Below are the code and all the weights of a small trained network. Each question names an input and a class and asks about switching units off, where a switched-off unit gives its printed mean instead of its output.

import numpy as np


def w(rows, s, z=0):
    codes = np.array(rows[::2]) - 128.0
    scale = np.full(codes.shape[1], s)
    scale[-1] = z or s
    return codes * scale


def norm(h):
    return h / np.sqrt((h * h).mean(-1, keepdims=True) + 1e-5)


def f(y):
    return np.maximum(y, 0)


def log_softmax(a):
    a = a - a.max(-1, keepdims=True)
    return a - np.log(np.exp(a).sum(-1, keepdims=True))


def net(x, mask):
    res = np.array(x, float).reshape(1, 4) / 4 @ E
    u = 0
    for l in range(4):
        y = f(norm(res) @ A[l][:, :-1].T + A[l][:, -1])
        res = res + np.where(mask[u : u + 3], y, B[l][:, -1]) @ B[l][:, :-1]
        u += 3
    return log_softmax(norm(res)[-1] @ U[:, :-1].T + U[:, -1])


A, B = {}, {}
E = w([
[162,132,137,43,166,183,253,74,91,71,38],'x0',
[198,100,132,87,144,150,149,98,234,186,173],'x1',
[200,186,106,57,52,82,165,194,103,142,159],'x2',
[99,148,188,49,158,186,66,148,130,14,229],'x3',
],0.0004)
A[0] = w([
[77,171,122,144,84,136,129,131,30,117,106,195],'0.n0',
[168,136,140,106,160,159,155,110,205,235,156,55],'0.n1',
[193,203,33,35,43,116,135,250,108,120,129,7],'0.n2',
],0.0011,0.0019)
B[0] = w([
[181,110,120,133,137,145,128,109,176,110,141,254],'0.n0',
[204,57,71,165,128,103,106,103,172,38,164,156],'0.n1',
[143,122,255,194,73,67,204,20,75,179,181,162],'0.n2',
],0.0019,0.0013)
A[1] = w([
[61,179,117,191,87,106,127,148,2,62,84,38],'1.n0',
[156,111,145,113,155,134,180,71,120,96,110,236],'1.n1',
[127,142,138,176,132,97,88,117,135,139,179,246],'1.n2',
],0.0018,0.0012)
B[1] = w([
[239,51,90,108,162,96,128,81,251,134,188,185],'1.n0',
[93,124,121,128,92,126,100,160,122,133,127,247],'1.n1',
[111,131,136,95,109,156,149,157,105,110,89,254],'1.n2',
],0.0022,0.0018)
A[2] = w([
[101,74,115,83,3,158,116,203,157,99,66,58],'2.n0',
[99,106,129,229,108,65,33,243,143,175,227,16],'2.n1',
[154,100,130,42,175,161,245,105,71,51,35,4],'2.n2',
],0.0014,0.0017)
B[2] = w([
[95,63,149,172,114,170,149,152,127,115,83,211],'2.n0',
[113,179,58,34,107,188,163,5,178,164,37,254],'2.n1',
[78,189,52,125,71,136,22,72,215,234,136,206],'2.n2',
],0.0024,0.00083)
A[3] = w([
[189,95,104,102,144,138,127,127,189,118,165,50],'3.n0',
[150,143,73,173,192,98,157,158,113,204,84,56],'3.n1',
[80,110,148,194,251,150,108,79,133,154,120,5],'3.n2',
],0.0027,0.0011)
B[3] = w([
[126,110,89,230,195,51,121,108,84,107,81,251],'3.n0',
[59,162,218,68,209,199,46,170,110,2,225,224],'3.n1',
[238,194,132,102,44,28,222,173,68,210,171,207],'3.n2',
],0.0025,0.0013)
U = w([
[2,248,4,8,6,248,25,6,252,251,5,161],'0',
[250,246,247,104,9,5,252,164,4,249,251,205],'1',
[239,3,8,254,248,8,40,36,228,9,83,116],'2',
[4,237,250,9,250,251,5,251,61,5,252,170],'3',
[12,10,250,242,75,242,219,253,19,172,10,3],'4',
],0.0037,0.0035)

Each question gives the input, the list of numbers given to net, and the class t.
The units are the neurons (one row each of A and B). Each row of codes is followed by its name. A weight is (code - 128) times the scale printed after its matrix; where a second scale follows, it is the last column's (A, B and U).
mask holds one flag per neuron, layer by layer. A switched-off neuron (its flag False) gives its mean, the last column of its row in B, instead of its output. The means were averaged over made-up inputs and are rounded, as every weight is.
A unit's drop is (log p(t) with every unit on - log p(t) with that unit switched off) / (log p(t) with every unit on - log p(t) with every unit switched off).
The circuit of an input: a set's keep is (log p(t) with only the set's units on - log p(t) with every unit switched off) / (log p(t) with every unit on - log p(t) with every unit switched off). Starting from all 12 units, units are removed one at a time, each time the one whose removal leaves the highest keep (on an exact tie, the one counted first), for as long as the keep stays at least 0.8.
circuit, biggest first: the units of the circuit, biggest drop first
most important unit: the unit with the biggest drop
top k neurons: the k neurons with the biggest drops, biggest first
k most important neurons of layer l: the k neurons of layer l with the biggest drops, biggest first
drop when u is switched off: that unit's drop, to one decimal
input [-5,6,3,1], class 2: most important neuron of layer 1 => (1.n1)
input [5,-6,0,3], class 2: top 3 neurons => (1.n0, 1.n2, 3.n0)
input [3,-3,-6,4], class 1: top 2 neurons => (3.n2, 1.n2)
input [1,-1,-3,0], class 4: top 3 neurons => (1.n1, 2.n0, 1.n0)
input [3,0,1,-4], class 3: circuit, biggest first => (3.n1, 2.n1)
input [-4,-5,1,5], class 2: top 2 neurons => (1.n0, 1.n1)
input [-2,-4,-7,7], class 1: top 4 neurons => (3.n2, 3.n1, 1.n1, 0.n1)
input [-1,8,-8,8], class 1: top 3 neurons => (3.n2, 1.n0, 3.n1)
input [7,-5,0,7], class 0: top 2 neurons => (2.n2, 3.n1)
input [-7,-6,-7,6], class 0: top 2 neurons => (2.n1, 3.n1)
input [-5,3,-8,-5], class 1: top 2 neurons => (3.n2, 1.n1)
input [1,-5,8,7], class 1: top 2 neurons => (0.n2, 3.n1)
input [4,1,0,-6], class 3: top 3 neurons => (3.n1, 1.n2, 2.n1)
input [4,5,1,3], class 2: most important unit => 1.n2
input [3,7,5,-2], class 2: 2 most important neurons of layer 3 => (3.n0, 3.n2)
input [3,7,5,4], class 2: top 2 neurons => (3.n0, 3.n2)
input [3,-6,5,-2], class 2: 2 most important neurons of layer 3 => (3.n2, 3.n0)
input [-6,6,-6,6], class 0: 2 most important neurons of layer 0 => (0.n0, 0.n2)
input [-7,5,-1,-8], class 3: 2 most important neurons of layer 3 => (3.n1, 3.n2)
input [-3,-2,-1,-8], class 3: most important unit => 3.n1
input [0,-2,0,3], class 4: drop when 2.n0 is switched off => 0.4
input [-4,-8,-8,-4], class 1: drop when 3.n2 is switched off => 1.6
input [2,-2,-4,-5], class 3: drop when 1.n2 is switched off => 0.1
input [-2,-7,-4,6], class 2: 2 most important neurons of layer 3 => (3.n1, 3.n0)
